Below are the code and all the weights of a small trained network. Each question names an input and a class and asks about switching units off, where a switched-off unit gives its printed mean instead of its output.

import numpy as np


def w(rows, s, z=0):
    codes = np.array(rows[::2]) - 128.0
    scale = np.full(codes.shape[1], s)
    scale[-1] = z or s
    return codes * scale


def norm(h):
    return h / np.sqrt((h * h).mean(-1, keepdims=True) + 1e-5)


def f(y):
    return np.maximum(y, 0)


def log_softmax(a):
    a = a - a.max(-1, keepdims=True)
    return a - np.log(np.exp(a).sum(-1, keepdims=True))


def net(x, mask):
    res = np.array(x, float).reshape(1, 4) / 4 @ E
    u = 0
    for l in range(2):
        y = f(norm(res) @ A[l][:, :-1].T + A[l][:, -1])
        res = res + np.where(mask[u : u + 14], y, B[l][:, -1]) @ B[l][:, :-1]
        u += 14
    return log_softmax(norm(res)[-1] @ U[:, :-1].T + U[:, -1])


A, B = {}, {}
E = w([
[182,77,160,90,158,203,186,148],'x0',
[91,86,136,143,156,79,123,216],'x1',
[96,125,92,6,196,107,122,130],'x2',
[73,167,137,99,161,176,118,157],'x3',
],0.013)
A[0] = w([
[117,134,116,169,127,87,85,202,141],'L0N0',
[193,68,215,81,200,96,239,139,145],'L0N1',
[183,67,205,191,124,93,198,123,62],'L0N2',
[75,45,111,134,112,119,92,186,102],'L0N3',
[254,157,116,159,126,123,136,51,119],'L0N4',
[115,138,172,128,146,203,151,193,92],'L0N5',
[163,39,162,246,100,73,123,123,123],'L0N6',
[113,93,86,121,163,145,154,120,3],'L0N7',
[124,105,195,239,44,59,99,142,167],'L0N8',
[82,158,112,94,67,100,51,71,229],'L0N9',
[96,183,81,103,146,110,119,50,168],'L0N10',
[104,199,142,180,64,154,88,142,177],'L0N11',
[131,211,78,132,54,137,166,71,49],'L0N12',
[152,223,98,118,116,154,108,75,3],'L0N13',
],0.011,0.0061)
B[0] = w([
[119,240,11,115,147,140,144,130,191],'L0N0',
[167,46,21,118,103,158,181,94,244],'L0N1',
[217,79,187,33,37,119,180,60,201],'L0N2',
[166,158,87,183,167,160,176,136,181],'L0N3',
[147,72,236,194,77,86,116,117,205],'L0N4',
[104,150,252,128,85,181,67,235,196],'L0N5',
[207,46,142,112,40,129,254,202,237],'L0N6',
[103,147,221,75,231,102,124,51,133],'L0N7',
[75,111,36,120,129,151,251,219,254],'L0N8',
[79,163,129,164,191,70,128,79,223],'L0N9',
[161,87,86,92,66,107,107,89,208],'L0N10',
[79,121,113,87,141,152,43,101,213],'L0N11',
[137,159,235,106,167,73,92,65,174],'L0N12',
[195,171,206,96,73,75,94,68,163],'L0N13',
],0.0093,0.0099)
A[1] = w([
[82,99,86,134,92,124,225,204,156],'L1N0',
[58,155,172,124,103,249,84,183,3],'L1N1',
[111,223,62,169,87,118,128,197,83],'L1N2',
[100,152,144,115,80,92,116,110,206],'L1N3',
[96,106,130,88,158,116,50,172,32],'L1N4',
[180,95,204,166,161,124,29,148,105],'L1N5',
[81,184,188,145,112,201,85,153,32],'L1N6',
[85,134,107,200,107,57,165,153,32],'L1N7',
[200,69,170,146,95,186,89,114,48],'L1N8',
[178,101,201,147,135,144,125,67,113],'L1N9',
[99,117,187,98,157,190,79,149,114],'L1N10',
[198,94,191,193,208,97,192,158,137],'L1N11',
[95,87,144,148,216,190,150,172,94],'L1N12',
[86,131,124,90,112,68,79,97,139],'L1N13',
],0.012,0.0056)
B[1] = w([
[131,150,178,175,148,131,21,82,253],'L1N0',
[57,145,234,24,232,230,101,184,166],'L1N1',
[98,194,137,90,254,108,170,89,172],'L1N2',
[163,118,149,183,141,79,174,179,173],'L1N3',
[51,224,104,134,136,162,201,192,141],'L1N4',
[14,241,100,121,191,137,134,121,145],'L1N5',
[34,140,103,88,185,221,74,189,150],'L1N6',
[28,147,65,149,146,126,151,211,153],'L1N7',
[190,233,207,25,63,74,144,113,175],'L1N8',
[149,176,153,69,55,152,174,166,175],'L1N9',
[46,100,133,182,146,142,184,165,161],'L1N10',
[197,155,145,151,41,148,44,80,170],'L1N11',
[124,182,190,162,99,152,30,190,164],'L1N12',
[132,158,67,135,132,115,199,136,177],'L1N13',
],0.011,0.013)
U = w([
[136,212,211,114,137,67,32,24,124],'0',
[206,84,171,99,36,184,204,156,223],'1',
[75,52,172,234,189,137,74,94,8],'2',
[91,92,158,254,61,61,161,171,37],'3',
[172,101,94,186,179,211,26,205,35],'4',
[47,189,207,96,197,242,69,210,151],'5',
[146,35,50,61,210,144,150,65,87],'6',
[41,223,38,163,199,79,199,177,208],'7',
],0.016,0.011)

Each question gives the input, the list of numbers given to net, and the class t.
The units are the neurons (one row each of A and B). Each row of codes is followed by its name. A weight is (code - 128) times the scale printed after its matrix; where a second scale follows, it is the last column's (A, B and U).
mask holds one flag per neuron, layer by layer. A switched-off neuron (its flag False) gives its mean, the last column of its row in B, instead of its output. The means were averaged over made-up inputs and are rounded, as every weight is.
A unit's drop is (log p(t) with every unit on - log p(t) with that unit switched off) / (log p(t) with every unit on - log p(t) with every unit switched off).
The circuit of an input: a set's keep is (log p(t) with only the set's units on - log p(t) with every unit switched off) / (log p(t) with every unit on - log p(t) with every unit switched off). Starting from the 12 units with the biggest drops (on a tie, the unit counted first), units are removed one at a time, each time the one whose removal leaves the highest keep (on an exact tie, the one counted first), for as long as the keep stays at least 0.8.
units of the circuit, in order: the units of the circuit, biggest drop first
most important unit: the unit with the biggest drop
k most important neurons: the k neurons with the biggest drops, biggest first
k most important neurons of layer l: the k neurons of layer l with the biggest drops, biggest first
drop when u is switched off: that unit's drop, to one decimal
input [1,6,6,-7], class 6: most important unit	L0N1
input [7,4,7,-3], class 6: units of the circuit, in order	L0N1; L0N6
input [0,-3,3,0], class 0: 3 most important neurons	L0N8; L0N6; L0N13
input [-3,4,-7,-3], class 1: 2 most important neurons	L0N6; L0N2
input [-1,-5,5,1], class 0: 4 most important neurons of layer 0	L0N8; L0N13; L0N6; L0N1
input [5,3,5,-1], class 4: 3 most important neurons of layer 0	L0N2; L0N1; L0N6
input [-6,-8,-4,-4], class 3: 3 most important neurons	L0N8; L0N9; L0N2
input [-1,-2,-5,3], class 5: 3 most important neurons	L0N11; L0N1; L0N10
input [-4,-1,-3,-6], class 3: 2 most important neurons of layer 0	L0N8; L0N9
input [3,7,5,1], class 4: 3 most important neurons of layer 0	L0N1; L0N3; L0N11
input [6,2,-8,7], class 5: 2 most important neurons	L0N5; L1N1
input [3,7,6,-4], class 4: 2 most important neurons of layer 0	L0N2; L0N10
input [-1,6,0,2], class 7: 2 most important neurons of layer 0	L0N0; L0N3
input [-2,-5,3,-7], class 0: most important unit	L0N8
input [-1,2,8,8], class 7: drop when L0N8 is switched off	0.3
input [2,-5,-3,3], class 5: drop when L0N6 is switched off	0.3
input [4,-3,8,4], class 6: drop when L0N1 is switched off	0.3
input [3,-8,-8,4], class 0: drop when L0N12 is switched off	0.3
